Below is a small trained network, with its code and all its weights. Each question gives an input and a class and asks what happens when units are switched off, that is, made to give their printed mean instead of their output.

import numpy as np


def w(rows, s, z=0):
    codes = np.array(rows[::2]) - 128.0
    scale = np.full(codes.shape[1], s)
    scale[-1] = z or s
    return codes * scale


def f(y):
    return y / 2 * (1 + np.tanh(0.7978845608 * (y + 0.044715 * y**3)))


def log_softmax(a):
    a = a - a.max(-1, keepdims=True)
    return a - np.log(np.exp(a).sum(-1, keepdims=True))


def net(x, mask):
    res = np.array(x, float).reshape(1, 3) / 4 @ E
    y = f(res @ A[0][:, :-1].T + A[0][:, -1])
    res = res + np.where(mask, y, B[0][:, -1]) @ B[0][:, :-1]
    return log_softmax(res[-1] @ U[:, :-1].T + U[:, -1])


A, B = {}, {}
E = w([
[172,157,159,98],'x0',
[170,158,166,109],'x1',
[102,23,255,56],'x2',
],0.0094)
A[0] = w([
[5,59,152,137,121],'N0',
[151,154,128,128,122],'N1',
[147,199,123,129,122],'N2',
[55,78,136,125,121],'N3',
[139,121,182,122,84],'N4',
[55,121,110,168,50],'N5',
[165,186,132,140,101],'N6',
[88,176,102,212,6],'N7',
[133,145,113,83,95],'N8',
[161,160,130,122,82],'N9',
[88,193,2,177,39],'N10',
[124,153,44,197,255],'N11',
[161,106,186,66,234],'N12',
[212,201,70,178,230],'N13',
[57,128,152,151,38],'N14',
[130,156,137,100,144],'N15',
[113,92,79,111,62],'N16',
[180,142,169,94,35],'N17',
[131,145,143,118,199],'N18',
[126,135,191,91,33],'N19',
[28,75,140,120,116],'N20',
[203,132,113,119,60],'N21',
[92,98,220,47,132],'N22',
[166,133,126,110,98],'N23',
[176,150,118,137,80],'N24',
[178,171,114,115,84],'N25',
[176,85,111,157,24],'N26',
],0.014,0.007)
B[0] = w([
[190,82,148,22,187],'N0',
[145,101,75,123,136],'N1',
[49,48,66,47,162],'N2',
[182,96,107,48,162],'N3',
[42,99,30,159,152],'N4',
[153,161,182,117,140],'N5',
[118,74,185,98,152],'N6',
[207,137,160,81,168],'N7',
[158,151,181,121,124],'N8',
[160,117,192,103,132],'N9',
[233,223,227,143,234],'N10',
[54,180,87,185,247],'N11',
[166,161,107,98,223],'N12',
[43,66,127,121,248],'N13',
[192,86,43,68,126],'N14',
[51,78,82,114,137],'N15',
[169,197,103,189,128],'N16',
[1,65,8,165,144],'N17',
[149,110,80,121,154],'N18',
[83,152,30,220,155],'N19',
[191,89,132,77,172],'N20',
[90,113,165,117,131],'N21',
[134,215,162,196,231],'N22',
[33,70,57,119,128],'N23',
[72,44,59,41,137],'N24',
[72,41,73,73,146],'N25',
[156,126,79,103,117],'N26',
],0.0089,0.015)
U = w([
[247,245,201,168,210],'0',
[34,173,108,205,226],'1',
[108,2,167,19,1],'2',
],0.0068,0.0053)

Each question gives the input, the list of numbers given to net, and the class t.
The units are the neurons (one row each of A and B). Each row of codes is followed by its name. A weight is (code - 128) times the scale printed after its matrix; where a second scale follows, it is the last column's (A, B and U).
mask holds one flag per neuron, in row order. A switched-off neuron (its flag False) gives its mean, the last column of its row in B, instead of its output. The means were averaged over made-up inputs and are rounded, as every weight is.
A unit's drop is (log p(t) with every unit on - log p(t) with that unit switched off) / (log p(t) with every unit on - log p(t) with every unit switched off).
The circuit of an input: a set's keep is (log p(t) with only the set's units on - log p(t) with every unit switched off) / (log p(t) with every unit on - log p(t) with every unit switched off). Starting from the 12 units with the biggest drops (on a tie, the unit counted first), units are removed one at a time, each time the one whose removal leaves the highest keep (on an exact tie, the one counted first), for as long as the keep stays at least 0.8.
units of the circuit, in order: the units of the circuit, biggest drop first
unit that matters most: the unit with the biggest drop
k most important neurons: the k neurons with the biggest drops, biggest first
drop of u: that unit's drop, to one decimal
input [-8,-1,2], class 2: unit that matters most -> N10
input [-6,0,3], class 2: 2 most important neurons -> (N10; N0)
input [-2,-4,-3], class 0: 3 most important neurons -> (N10; N4; N17)
input [2,8,8], class 1: 4 most important neurons -> (N17; N4; N10; N19)
input [-7,0,3], class 2: 2 most important neurons -> (N10; N0)
input [-1,3,5], class 0: 3 most important neurons -> (N22; N13; N11)
input [6,4,3], class 1: 2 most important neurons -> (N10; N17)
input [1,3,8], class 1: 3 most important neurons -> (N10; N4; N22)
input [-3,6,7], class 0: 4 most important neurons -> (N22; N13; N11; N12)
input [2,6,5], class 1: 3 most important neurons -> (N10; N17; N4)
input [0,4,-6], class 1: 2 most important neurons -> (N11; N0)
input [6,-1,-5], class 1: 4 most important neurons -> (N11; N0; N20; N3)
input [2,-1,7], class 0: 2 most important neurons -> (N22; N13)
input [4,1,0], class 2: units of the circuit, in order -> (N10)
input [-6,-2,0], class 0: 2 most important neurons -> (N13; N2)
input [8,-8,4], class 0: 3 most important neurons -> (N13; N22; N2)
input [0,5,-5], class 1: 2 most important neurons -> (N11; N0)
input [6,5,6], class 1: drop of N10 -> 0.1
input [-8,-6,-6], class 0: drop of N22 -> 0.0
input [2,6,-3], class 2: unit that matters most -> N22
input [-7,-1,2], class 2: drop of N22 -> 0.2
input [-2,-6,-1], class 0: drop of N13 -> 0.2
